Below are the code and all the weights of a small trained network. Each question names an input and a class and asks about switching units off, where a switched-off unit gives its printed mean instead of its output.

import numpy as np


def w(rows, s, z=0):
    codes = np.array(rows[::2]) - 128.0
    scale = np.full(codes.shape[1], s)
    scale[-1] = z or s
    return codes * scale


def f(y):
    return y / 2 * (1 + np.tanh(0.7978845608 * (y + 0.044715 * y**3)))


def log_softmax(a):
    a = a - a.max(-1, keepdims=True)
    return a - np.log(np.exp(a).sum(-1, keepdims=True))


def net(x, mask):
    res = np.array(x, float).reshape(1, 2) / 4 @ E
    y = f(res @ A[0][:, :-1].T + A[0][:, -1])
    res = res + np.where(mask, y, B[0][:, -1]) @ B[0][:, :-1]
    return log_softmax(res[-1] @ U[:, :-1].T + U[:, -1])


A, B = {}, {}
E = w([
[46,80,61,41],'x0',
[79,71,145,255],'x1',
],0.01)
A[0] = w([
[85,2,67,75,136],'N1',
[181,152,143,64,225],'N2',
[121,17,124,200,41],'N3',
[53,43,176,180,67],'N4',
[185,184,108,32,139],'N5',
[65,84,181,181,137],'N6',
[124,45,100,228,40],'N7',
[27,85,203,181,254],'N8',
[221,186,142,196,107],'N9',
[209,186,238,156,82],'N10',
[31,112,62,86,97],'N11',
[143,223,181,24,28],'N12',
[66,66,67,86,84],'N13',
[222,196,158,187,89],'N14',
],0.0083,0.006)
B[0] = w([
[140,91,180,92,213],'N1',
[39,171,88,122,207],'N2',
[252,128,37,134,175],'N3',
[148,129,69,97,185],'N4',
[91,134,83,101,209],'N5',
[94,140,81,95,192],'N6',
[164,108,78,128,184],'N7',
[44,167,91,93,255],'N8',
[136,30,169,45,203],'N9',
[140,68,133,35,206],'N10',
[176,55,184,94,190],'N11',
[241,122,19,132,177],'N12',
[183,67,165,87,181],'N13',
[131,68,140,93,202],'N14',
],0.012,0.0087)
U = w([
[144,35,185,94,94],'0',
[133,149,8,115,70],'1',
[33,194,182,130,251],'2',
[196,152,167,211,83],'3',
[227,166,158,175,86],'4',
[160,145,188,194,84],'5',
],0.015,0.017)

Each question gives the input, the list of numbers given to net, and the class t.
The units are the neurons (one row each of A and B). Each row of codes is followed by its name. A weight is (code - 128) times the scale printed after its matrix; where a second scale follows, it is the last column's (A, B and U).
mask holds one flag per neuron, in row order. A switched-off neuron (its flag False) gives its mean, the last column of its row in B, instead of its output. The means were averaged over made-up inputs and are rounded, as every weight is.
A unit's drop is (log p(t) with every unit on - log p(t) with that unit switched off) / (log p(t) with every unit on - log p(t) with every unit switched off).
The circuit of an input: a set's keep is (log p(t) with only the set's units on - log p(t) with every unit switched off) / (log p(t) with every unit on - log p(t) with every unit switched off). Starting from the 12 units with the biggest drops (on a tie, the unit counted first), units are removed one at a time, each time the one whose removal leaves the highest keep (on an exact tie, the one counted first), for as long as the keep stays at least 0.8.
circuit, biggest first: the units of the circuit, biggest drop first
top k neurons: the k neurons with the biggest drops, biggest first
drop when u is switched off: that unit's drop, to one decimal
input [5,-5], class 0: circuit, biggest first => [N11]
input [5,7], class 1: top 2 neurons => [N8, N3]
input [7,-7], class 0: top 3 neurons => [N11, N1, N13]
input [-7,8], class 1: top 2 neurons => [N3, N8]
input [4,-3], class 0: top 2 neurons => [N8, N11]
input [7,-6], class 0: top 2 neurons => [N11, N1]
input [-6,7], class 1: top 3 neurons => [N8, N3, N6]
input [4,-2], class 0: top 2 neurons => [N8, N11]
input [-1,-2], class 2: drop when N3 is switched off => 0.1
input [-2,3], class 2: drop when N12 is switched off => 0.4
input [-3,-1], class 2: drop when N13 is switched off => 0.2
